[122,162,145,88,119,52,87,88,37,95,93,107,83,69,192,179,12,58,182,12,103,114,184,186,129,85,74,125,92,85,24,117,101,100,90,60,130,123,95,133,71,116,159,128,95,173,101,69,137] = <9>
[146,115,79,147,108,108,48,88,80,95,118,135,187,21,189,63,183,22,111,118,176,187,129,92,129,75,91,114,181,85,101,113,101,58,87,131,98,128,130,83,39,74,93,174,103,129,131,153,130] = <137>
[122,70,145,88,119,52,87,88,37,95,93,107,83,69,192,179,12,58,182,12,103,114,184,186,129,85,74,125,92,85,24,117,92,96,71,131,82,170,130,92,23,100,129,139,49,129,58,69,130] = <50>
[81,50,88,88,154,108,87,93,76,71,16,183,181,140,21,18,99,118,29,184,108,92,129,70,109,85,168,116,86,86,101,138,88,108,104,131,130,85,165,130,109,22,102,128,134,51,131,140,130] = <130>
present: [91,129,70,109] -> no
asked: [81,50,88,88,154,108,87,93,76,71,16,183,181,140,21,18,99,118,29,184,108,92,129,70,109,85,168,116,86,86,101,138,88,108,104,131,130,85,165,130,109,22,102,128,134,51,131,140,130] -> <130>

[82,88,90,112,97,101] = <86>
[103,112,79,103,97,118] = <34>
[25,106,117,102,96,109] = <10>
[103,94,104,93,107,123] = <46>
[103,104,79,105,97,108] = <110>
Table of tags by key:
[119] -> j_310
[117] -> j_416
[109] -> j_191
[118] -> j_252
[106] -> j_428
[110] -> j_221
[123] -> j_838
key <10> 5:  -> j_191
both <110> <86>:  -> [97]
asked: [82,88,90,112,97,101] -> <86>
present: [88,90] -> yes
asked: [103,104,79,105,97,108] -> <110>
succ: [102] -> [96]

[107,92,119,97,93,112,102,128,118] -> <66>
[106,112,99,150,91,146,119,115,127] -> <138>
[83,108,99,110,92,119,105,116,126] -> <160>
[82,142,154,71,89,159,118,106,134] -> <124>
[111,93,110,101,90,121,101,105,132] -> <8>
[105,104,112,90,97,111,101,117,110] -> <158>
[115,77,127,69,99,181,115,117,123] -> <74>
[96,90,109,49,89,135,107,111,130] -> <118>
[80,121,123,129,93,96,103,118,116] -> <79>
[105,91,137,89,93,146,106,102,132] -> <31>
[129,83,120,68,88,135,105,118,131] -> <178>
succ: [109] -> [49]
both <74> <79>:  -> [123]
asked: [105,91,137,89,93,146,106,102,132] -> <31>
asked: [96,90,109,49,89,135,107,111,130] -> <118>

[100,92,82,113] : <162>
[101,77,45,116] : <12>
[97,71,103,118] : <58>
[99,46,119,119] : <127>
[96,46,145,95] : <52>
[100,33,27,165] : <17>
[99,46,43,127] : <69>
[100,122,132,83] : <145>
present: [100,122] -> yes
present: [91,82] -> no
both <69> <52>:  -> [46]
present: [101,92] -> no
key -> tag
[82] -> j_857
[132] -> j_300
[92] -> j_458
key <162> 2:  -> j_857
succ: [71] -> [103]
present: [100,33,27,165] -> yes

[53,83,56,96,87,139,92,146,114,126,126,102,112,127,50,126,149,136,165,43,131,139,31,125,46,60,150,68,161,156,40] = <28>
[92,144,50,107,169,34,138,130,139,130,146,159,66,34,145,57,73,146,51,90,78,106,92,84,129,160,120,41,104,62,58] = <170>
[87,52,34,103,40,82,104,113,39,91,115,164,97,100,165,168,57,159,43,44,137,122,70,49,111,78,83,161,119,94,50] = <200>
[135,57,91,32,140,56,44,67,78,58,57,47,77,137,85,135,103,144,138,40,80,164,154,99,137,40,96,38,153,101,62] = <20>
[40,94,96,139,64,118,165,74,129,43,40,158,154,49,42,140,34,109,154,60,81,157,152,89,84,157,160,108,157,141,86] = <73>
[34,145,60,34,155,80,100,157,128,50,81,109,71,121,127,101,168,91,116,102,42,154,154,59,100,162,77,96,71,105,100] = <126>
[51,148,44,100,109,169,104,155,44,102,37,157,39,117,37,49,84,64,154,104,59,62,118,48,139,164,99,80,137,105,147] = <49>
[56,135,57,75,43,146,121,89,150,136,58,83,67,161,70,55,154,82,143,102,57,135,161,92,153,108,131,135,140,90,31] = <43>
[96,105,161,147,42,143,91,113,118,50,76,103,107,109,58,56,159,57,34,97,99,46,69,76,44,103,61,155,63,90,128] = <168>
[93,156,65,116,44,149,95,82,50,153,134,140,36,75,108,53,121,45,42,69,124,144,137,164,113,169,49,167,148,135,50] = <47>
[54,69,151,147,104,80,68,116,85,155,38,105,98,166,33,94,87,126,97,89,42,139,93,165,52,108,166,32,37,97,157] = <62>
asked: [93,156,65,116,44,149,95,82,50,153,134,140,36,75,108,53,121,45,42,69,124,144,137,164,113,169,49,167,148,135,50] -> <47>
asked: [56,135,57,75,43,146,121,89,150,136,58,83,67,161,70,55,154,82,143,102,57,135,161,92,153,108,131,135,140,90,31] -> <43>
key -> tag
[104] -> j_623
[94] -> j_7
[56] -> j_659
[49] -> j_463
key <62> 15:  -> j_7
asked: [40,94,96,139,64,118,165,74,129,43,40,158,154,49,42,140,34,109,154,60,81,157,152,89,84,157,160,108,157,141,86] -> <73>
asked: [34,145,60,34,155,80,100,157,128,50,81,109,71,121,127,101,168,91,116,102,42,154,154,59,100,162,77,96,71,105,100] -> <126>
present: [57,58,78,67,44] -> no

[89,145,151,129,121,140,112,155,87,79,101,92,82,142,74,61,69,142,160,119] : <77>
[87,149,55,128,147,151,106,169,68,84,67,81,89,182,60,37,73,137,193,146] : <104>
[86,162,50,117,149,162,122,165,77,113,90,92,84,142,44,86,48,144,189,127] : <60>
[93,153,74,140,160,156,113,170,72,90,105,100,88,172,161,36,64,150,181,164] : <23>
[102,176,73,143,143,150,110,167,77,90,100,89,102,180,74,53,104,145,177,158] : <147>
[100,139,88,105,123,125,101,149,95,89,92,90,92,142,80,57,86,112,148,144] : <159>
[117,84,113,100,93,85,90,74,126,98,113,109,112,89,102,113,127,84,72,85] : <108>
asked: [117,84,113,100,93,85,90,74,126,98,113,109,112,89,102,113,127,84,72,85] -> <108>
key -> tag
[84] -> j_391
[93] -> j_452
[100] -> j_918
[91] -> j_104
[92] -> j_293
[101] -> j_433
key <60> 11:  -> j_293
asked: [93,153,74,140,160,156,113,170,72,90,105,100,88,172,161,36,64,150,181,164] -> <23>
asked: [86,162,50,117,149,162,122,165,77,113,90,92,84,142,44,86,48,144,189,127] -> <60>
succ: [156] -> [113]
succ: [106] -> [169]
present: [72,90,106,100,88] -> no

[34,86,125,106,75,43,98] -> <19>
[78,111,111,126,81,59,104] -> <13>
[115,110,20,65,72,30,19] -> <64>
succ: [30] -> [19]
succ: [20] -> [65]

[107,103,104,106,115,103,74,105,112,103,101,100,114,96,99,112,101,110,101,113,96,98,97,95,106,96,94,89,94,103,106,104,104,109,94] -> <88>
[110,108,106,108,121,104,65,107,116,104,109,100,120,94,99,116,102,113,101,118,94,98,96,93,108,95,92,85,91,104,108,106,105,112,92] -> <115>
[121,109,145,120,144,109,25,115,136,109,104,100,143,88,98,134,103,128,103,139,88,94,92,84,116,87,82,68,81,110,119,113,112,127,83] -> <18>
present: [116,87,82,68] -> yes
succ: [144] -> [109]
present: [112,102] -> no
asked: [121,109,145,120,144,109,25,115,136,109,104,100,143,88,98,134,103,128,103,139,88,94,92,84,116,87,82,68,81,110,119,113,112,127,83] -> <18>

[127,92,89,95,89,92,96,104] : <24>
[69,76,119,46,105,91,40,171] : <155>
[92,68,115,22,99,90,33,178] : <29>
[137,91,96,58,92,101,91,106] : <36>
[112,98,118,25,79,72,90,116] : <87>
[80,101,115,78,109,108,90,111] : <125>
[96,76,119,115,105,91,40,171] : <5>
[112,98,118,25,107,119,88,107] : <85>
both <29> <5>:  -> [115]
present: [109,108,90] -> yes

[172,111,102,45,63,13,30,168,148,18,47,154,89,79,85,87,72,18,106]  <4>
[145,49,83,65,173,54,126,146,111,24,61,185,64,155,124,122,103,125,50]  <78>
[155,117,111,68,38,115,106,13,50,127,24,63,76,156,132,176,19,69,23]  <102>
succ: [64] -> [155]
asked: [145,49,83,65,173,54,126,146,111,24,61,185,64,155,124,122,103,125,50] -> <78>
succ: [65] -> [173]
asked: [172,111,102,45,63,13,30,168,148,18,47,154,89,79,85,87,72,18,106] -> <4>
Table of tags by key:
[101] -> j_502
[110] -> j_119
[111] -> j_542
[154] -> j_778
[155] -> j_608
[102] -> j_645
key <4> 2:  -> j_645

[91,57,88,122,68,115,99,85,131,125,118,92] : <92>
[114,99,99,107,97,85,100,101,108,106,112,86] : <61>
[105,114,98,106,101,93,99,92,107,91,104,99] : <15>
[105,97,96,112,99,88,99,89,115,92,112,98] : <38>
asked: [114,99,99,107,97,85,100,101,108,106,112,86] -> <61>
succ: [57] -> [88]
asked: [91,57,88,122,68,115,99,85,131,125,118,92] -> <92>
asked: [105,97,96,112,99,88,99,89,115,92,112,98] -> <38>
present: [106,101,93,99] -> yes

[134,85,134,153,16,146,95,51] = <112>
[128,97,118,118,13,130,106,46] = <141>
[111,106,95,105,21,137,102,70] = <116>
[98,94,87,98,60,139,94,73] = <123>
[94,93,88,119,91,120,97,83] = <179>
[97,78,94,91,110,118,119,87] = <143>
[93,62,79,114,121,102,95,116] = <189>
[76,50,58,118,133,88,106,128] = <150>
[69,41,74,105,135,76,112,137] = <95>
[71,46,71,124,156,69,105,147] = <6>
present: [76,112,137] -> yes
present: [119,91,120,97,83] -> yes
tags:
[22] -> j_776
[121] -> j_246
[122] -> j_937
[137] -> j_972
[21] -> j_719
key <116> 4:  -> j_719
both <150> <143>:  -> [118]

[105,86,134,161,101,178,126,116]  <53>
[104,92,121,140,97,162,120,44]  <96>
[131,93,105,99,103,91,96,31]  <76>
[109,119,56,27,93,18,70,164]  <154>
[108,116,71,46,106,13,73,175]  <48>
[109,119,56,27,93,18,117,175]  <161>
[86,93,105,99,103,91,96,110]  <146>
[68,76,146,173,105,185,132,23]  <14>
present: [105,185] -> yes
present: [97,140,121,92,104] -> no
succ: [121] -> [140]
Table of tags by key:
[70] -> j_489
[56] -> j_194
[55] -> j_740
[71] -> j_924
key <161> 2:  -> j_194
succ: [101] -> [178]
both <48> <53>:  -> [116]

[107,103,112,106,99,121,95,96,100,124,97,126,89,115,98,118,114,97,86,84,118,91,87,98,99,105,105,101,102,121,104,114,112,120,114,110,101,100,94,95,145,111,143,86,101,107,118,124,99,108,90,89] = <114>
[92,104,95,110,103,124,104,104,93,124,99,129,100,120,109,116,96,89,95,94,121,103,95,102,113,110,97,103,93,117,113,96,116,128,122,107,105,112,100,105,140,126,158,94,104,119,108,135,97,91,99,108] = <2>
[122,109,117,109,106,129,95,113,79,118,87,135,81,125,84,111,124,62,77,78,113,92,96,109,79,110,68,102,81,112,99,118,104,73,138,96,101,81,128,105,95,122,78,73,91,139,117,149,67,103,82,70] = <139>
[133,126,123,88,139,85,111,110,109,55,92,80,147,88,92,61,111,80,140,118,76,111,121,104,78,90,71,102,113,56,86,114,69,104,107,85,99,81,129,138,47,112,22,118,104,123,85,98,68,126,149,108] = <81>
[84,93,72,115,86,127,101,129,83,119,112,129,71,126,98,112,100,92,76,97,110,111,107,118,106,126,93,103,75,114,119,72,118,118,138,90,102,103,136,88,116,124,128,91,96,133,92,139,104,74,65,92] = <132>
[76,88,75,103,75,118,97,110,83,109,115,118,64,115,86,103,84,102,68,89,109,97,99,104,82,107,99,104,76,104,96,73,98,117,126,86,99,84,121,79,101,118,124,87,95,121,94,129,112,72,57,75] = <84>
[110,112,97,95,121,84,113,120,111,67,107,77,137,91,105,72,101,100,135,127,80,124,124,109,104,104,94,101,111,67,104,86,86,80,103,86,100,101,128,125,70,108,63,126,107,114,75,91,95,106,134,126] = <142>
asked: [76,88,75,103,75,118,97,110,83,109,115,118,64,115,86,103,84,102,68,89,109,97,99,104,82,107,99,104,76,104,96,73,98,117,126,86,99,84,121,79,101,118,124,87,95,121,94,129,112,72,57,75] -> <84>
present: [78,113] -> yes
Table of tags by key:
[89] -> j_521
[84] -> j_380
[97] -> j_998
[121] -> j_889
key <114> 19:  -> j_380
asked: [84,93,72,115,86,127,101,129,83,119,112,129,71,126,98,112,100,92,76,97,110,111,107,118,106,126,93,103,75,114,119,72,118,118,138,90,102,103,136,88,116,124,128,91,96,133,92,139,104,74,65,92] -> <132>
present: [83,119,113,129] -> no

[120,78,76,101,124,114,129,95,104,93,104,101,65,105,95,109,80,95,110,122,116,129,120,107,73] = <131>
[114,67,84,100,115,123,110,98,100,94,114,101,64,111,103,101,109,103,103,121,121,117,138,91,84] = <7>
[81,58,131,110,110,124,106,106,93,88,142,64,79,64,163,77,130,134,116,96,105,156,131,90,51] = <41>
[114,67,84,100,115,123,110,98,100,94,114,101,64,111,103,101,110,113,109,102,107,81,127,106,45] = <175>
[131,68,103,112,132,117,114,96,127,103,118,82,113,99,110,94,87,115,92,133,67,146,113,125,69] = <163>
[113,81,112,114,104,84,138,93,104,83,134,97,77,87,97,110,94,100,109,115,108,87,132,103,64] = <42>
[117,76,84,102,122,113,127,102,96,90,111,100,63,101,105,99,108,102,110,115,122,126,127,100,70] = <97>
[108,61,120,116,117,120,128,88,127,98,134,88,104,89,138,100,102,136,135,121,89,143,115,116,72] = <55>
[89,72,116,116,102,108,180,49,149,97,121,106,104,89,132,147,89,122,120,144,131,131,88,120,121] = <94>
asked: [81,58,131,110,110,124,106,106,93,88,142,64,79,64,163,77,130,134,116,96,105,156,131,90,51] -> <41>
succ: [65] -> [105]

[80,132,38,98,96,58,93] : <208>
[156,65,87,145,5,80,128] : <190>
[136,103,140,127,106,96,79] : <144>
[100,123,32,116,65,47,100] : <106>
[106,148,93,117,138,60,57] : <194>
[85,116,24,101,64,58,112] : <30>
[96,145,123,103,170,84,51] : <181>
[80,132,38,98,89,89,74] : <167>
[58,90,40,68,74,102,135] : <187>
[104,124,39,118,68,48,97] : <195>
[93,127,12,113,58,39,104] : <59>
present: [136,103,140,127,106] -> yes
tags:
[99] -> j_337
[98] -> j_606
[12] -> j_263
[38] -> j_739
[32] -> j_743
[93] -> j_471
[39] -> j_576
[92] -> j_90
key <208> 2:  -> j_739
present: [85,116] -> yes

[91,83,95,92,118,75,100,111,115,94,138,106,79,119,87,93,136,69,70,70,112,100]  <26>
[95,121,90,100,102,69,77,85,82,137,122,103,112,98,142,114,124,94,82,106,91,90]  <68>
[98,101,96,103,101,101,101,101,96,99,99,100,94,98,103,97,102,103,102,99,102,104]  <180>
[128,101,105,127,90,95,89,98,136,126,127,108,71,88,91,98,116,128,109,91,86,113]  <45>
[97,111,107,118,117,119,90,86,111,90,105,98,112,106,95,118,109,113,92,94,102,104]  <109>
[109,102,101,100,100,92,95,100,98,115,100,100,92,137,90,106,104,96,105,90,102,103]  <188>
[104,105,105,106,96,116,88,96,111,103,112,101,92,112,85,104,82,96,103,71,115,86]  <51>
[106,100,75,133,94,90,93,123,86,135,96,114,15,85,120,85,129,152,104,105,128,112]  <184>
[109,102,101,100,100,92,95,100,98,115,100,103,93,105,92,97,108,96,96,103,88,92]  <133>
present: [92,95,100] -> yes
tags:
[102] -> j_935
[88] -> j_63
[112] -> j_153
key <109> 20:  -> j_935
asked: [98,101,96,103,101,101,101,101,96,99,99,100,94,98,103,97,102,103,102,99,102,104] -> <180>
asked: [95,121,90,100,102,69,77,85,82,137,122,103,112,98,142,114,124,94,82,106,91,90] -> <68>
asked: [104,105,105,106,96,116,88,96,111,103,112,101,92,112,85,104,82,96,103,71,115,86] -> <51>
present: [102,103] -> yes

[89,74,97,110,110,92,121,103,101,94,100,108,102,98,111,118,118,125,108,106,95] -> <122>
[75,121,108,96,116,126,109,122,113,95,119,103,137,106,60,78,83,76,72,121,165] -> <16>
[62,82,104,92,120,117,95,130,112,126,100,86,106,126,64,87,83,81,93,109,180] -> <152>
[97,107,98,86,92,101,95,104,99,112,90,91,94,115,95,88,100,77,103,100,99] -> <65>
[91,107,95,96,104,102,115,128,98,92,113,95,111,107,97,92,107,116,89,117,110] -> <99>
[82,97,96,91,90,94,106,98,100,89,106,102,94,93,111,105,122,121,99,86,101] -> <71>
[118,123,97,109,103,111,92,99,91,100,102,108,110,97,88,90,82,84,95,103,84] -> <27>
asked: [118,123,97,109,103,111,92,99,91,100,102,108,110,97,88,90,82,84,95,103,84] -> <27>
asked: [62,82,104,92,120,117,95,130,112,126,100,86,106,126,64,87,83,81,93,109,180] -> <152>

